Below is a small trained network, with its code and all its weights. Each question gives an input and a class and asks what happens when units are switched off, that is, made to give their printed mean instead of their output.

import numpy as np


def w(rows, s, z=0):
    codes = np.array(rows[::2]) - 128.0
    scale = np.full(codes.shape[1], s)
    scale[-1] = z or s
    return codes * scale


def norm(h):
    return h / np.sqrt((h * h).mean(-1, keepdims=True) + 1e-5)


def f(y):
    return np.maximum(y, 0)


def log_softmax(a):
    a = a - a.max(-1, keepdims=True)
    return a - np.log(np.exp(a).sum(-1, keepdims=True))


def net(x, mask):
    res = np.array(x, float).reshape(1, 3) / 4 @ E
    u = 0
    for l in range(2):
        y = f(norm(res) @ A[l][:, :-1].T + A[l][:, -1])
        res = res + np.where(mask[u : u + 8], y, B[l][:, -1]) @ B[l][:, :-1]
        u += 8
    return log_softmax(norm(res)[-1] @ U[:, :-1].T + U[:, -1])


A, B = {}, {}
E = w([
[127,134,178,120,217,153],'x0',
[46,255,153,157,58,208],'x1',
[112,44,147,5,64,140],'x2',
],0.0064)
A[0] = w([
[96,142,176,89,209,130,45],'0.n0',
[192,97,152,207,156,183,113],'0.n1',
[130,119,69,126,12,58,2],'0.n2',
[60,136,209,34,204,106,157],'0.n3',
[166,76,100,146,191,129,130],'0.n4',
[147,159,70,87,139,124,177],'0.n5',
[106,155,118,171,118,81,254],'0.n6',
[63,61,140,80,86,142,61],'0.n7',
],0.011,0.0031)
B[0] = w([
[118,82,165,152,48,146,188],'0.n0',
[68,71,95,147,125,90,195],'0.n1',
[138,88,126,251,103,156,226],'0.n2',
[128,106,138,204,85,102,255],'0.n3',
[180,197,114,118,104,135,225],'0.n4',
[67,123,136,114,167,162,158],'0.n5',
[104,117,123,104,170,111,229],'0.n6',
[65,156,152,80,141,38,248],'0.n7',
],0.011,0.0059)
A[1] = w([
[85,176,153,13,50,135,220],'1.n0',
[126,163,234,106,94,179,93],'1.n1',
[98,140,116,24,73,45,236],'1.n2',
[154,44,247,187,174,194,75],'1.n3',
[38,215,208,126,87,254,97],'1.n4',
[152,83,38,143,146,164,1],'1.n5',
[239,50,129,106,159,67,149],'1.n6',
[76,169,84,172,221,65,160],'1.n7',
],0.0097,0.0028)
B[1] = w([
[141,126,161,86,233,85,208],'1.n0',
[162,148,29,126,133,235,168],'1.n1',
[106,148,225,158,166,139,244],'1.n2',
[80,51,116,203,47,174,168],'1.n3',
[196,70,56,95,153,162,243],'1.n4',
[95,74,190,155,113,222,149],'1.n5',
[128,205,32,119,142,213,213],'1.n6',
[94,102,255,58,102,88,254],'1.n7',
],0.0099,0.0071)
U = w([
[57,102,174,85,193,67,244],'0',
[74,2,55,248,17,189,83],'1',
[222,184,6,36,225,247,165],'2',
[132,85,172,126,67,102,90],'3',
[239,188,61,92,58,23,3],'4',
],0.0096,0.0057)

Each question gives the input, the list of numbers given to net, and the class t.
The units are the neurons (one row each of A and B). Each row of codes is followed by its name. A weight is (code - 128) times the scale printed after its matrix; where a second scale follows, it is the last column's (A, B and U).
mask holds one flag per neuron, layer by layer. A switched-off neuron (its flag False) gives its mean, the last column of its row in B, instead of its output. The means were averaged over made-up inputs and are rounded, as every weight is.
A unit's drop is (log p(t) with every unit on - log p(t) with that unit switched off) / (log p(t) with every unit on - log p(t) with every unit switched off).
The circuit of an input: a set's keep is (log p(t) with only the set's units on - log p(t) with every unit switched off) / (log p(t) with every unit on - log p(t) with every unit switched off). Starting from the 12 units with the biggest drops (on a tie, the unit counted first), units are removed one at a time, each time the one whose removal leaves the highest keep (on an exact tie, the one counted first), for as long as the keep stays at least 0.8.
circuit, biggest first: the units of the circuit, biggest drop first
most important unit: the unit with the biggest drop
top k neurons: the k neurons with the biggest drops, biggest first
top k neurons in layer l: the k neurons of layer l with the biggest drops, biggest first
drop of u: that unit's drop, to one decimal
input [-2,6,3], class 2: most important unit -> 1.n4
input [-2,5,-2], class 2: top 2 neurons in layer 0 -> 0.n7, 0.n1
input [-5,-7,-4], class 2: top 3 neurons in layer 0 -> 0.n7, 0.n4, 0.n3
input [-5,4,-5], class 0: top 2 neurons -> 0.n6, 1.n7
input [-8,2,-8], class 0: circuit, biggest first -> 0.n6, 0.n3
input [7,6,-3], class 1: circuit, biggest first -> 1.n3, 0.n7
input [7,7,2], class 1: top 2 neurons -> 0.n3, 1.n3
input [-5,-2,-6], class 0: top 2 neurons -> 1.n7, 0.n6
input [-6,1,6], class 0: top 2 neurons -> 0.n7, 0.n3
input [0,-4,-1], class 2: top 3 neurons -> 0.n7, 1.n6, 0.n4
input [-4,-5,1], class 2: top 4 neurons -> 1.n6, 0.n4, 0.n3, 0.n0
input [-6,8,2], class 2: top 2 neurons -> 0.n3, 1.n4
input [-5,4,7], class 0: top 3 neurons -> 0.n7, 1.n0, 0.n3
input [5,-5,-2], class 1: most important unit -> 0.n0
input [-3,4,5], class 0: top 2 neurons -> 0.n7, 1.n0
input [0,-4,1], class 2: top 2 neurons -> 1.n6, 0.n7
input [-4,-7,6], class 2: top 2 neurons in layer 1 -> 1.n6, 1.n7
input [-2,8,-6], class 2: top 2 neurons -> 1.n4, 0.n7
input [-2,-6,5], class 2: top 2 neurons in layer 1 -> 1.n6, 1.n7
input [7,2,4], class 1: most important unit -> 0.n3
input [-1,8,-6], class 2: top 2 neurons -> 1.n4, 0.n7
input [-3,6,8], class 0: drop of 0.n7 -> 3.1
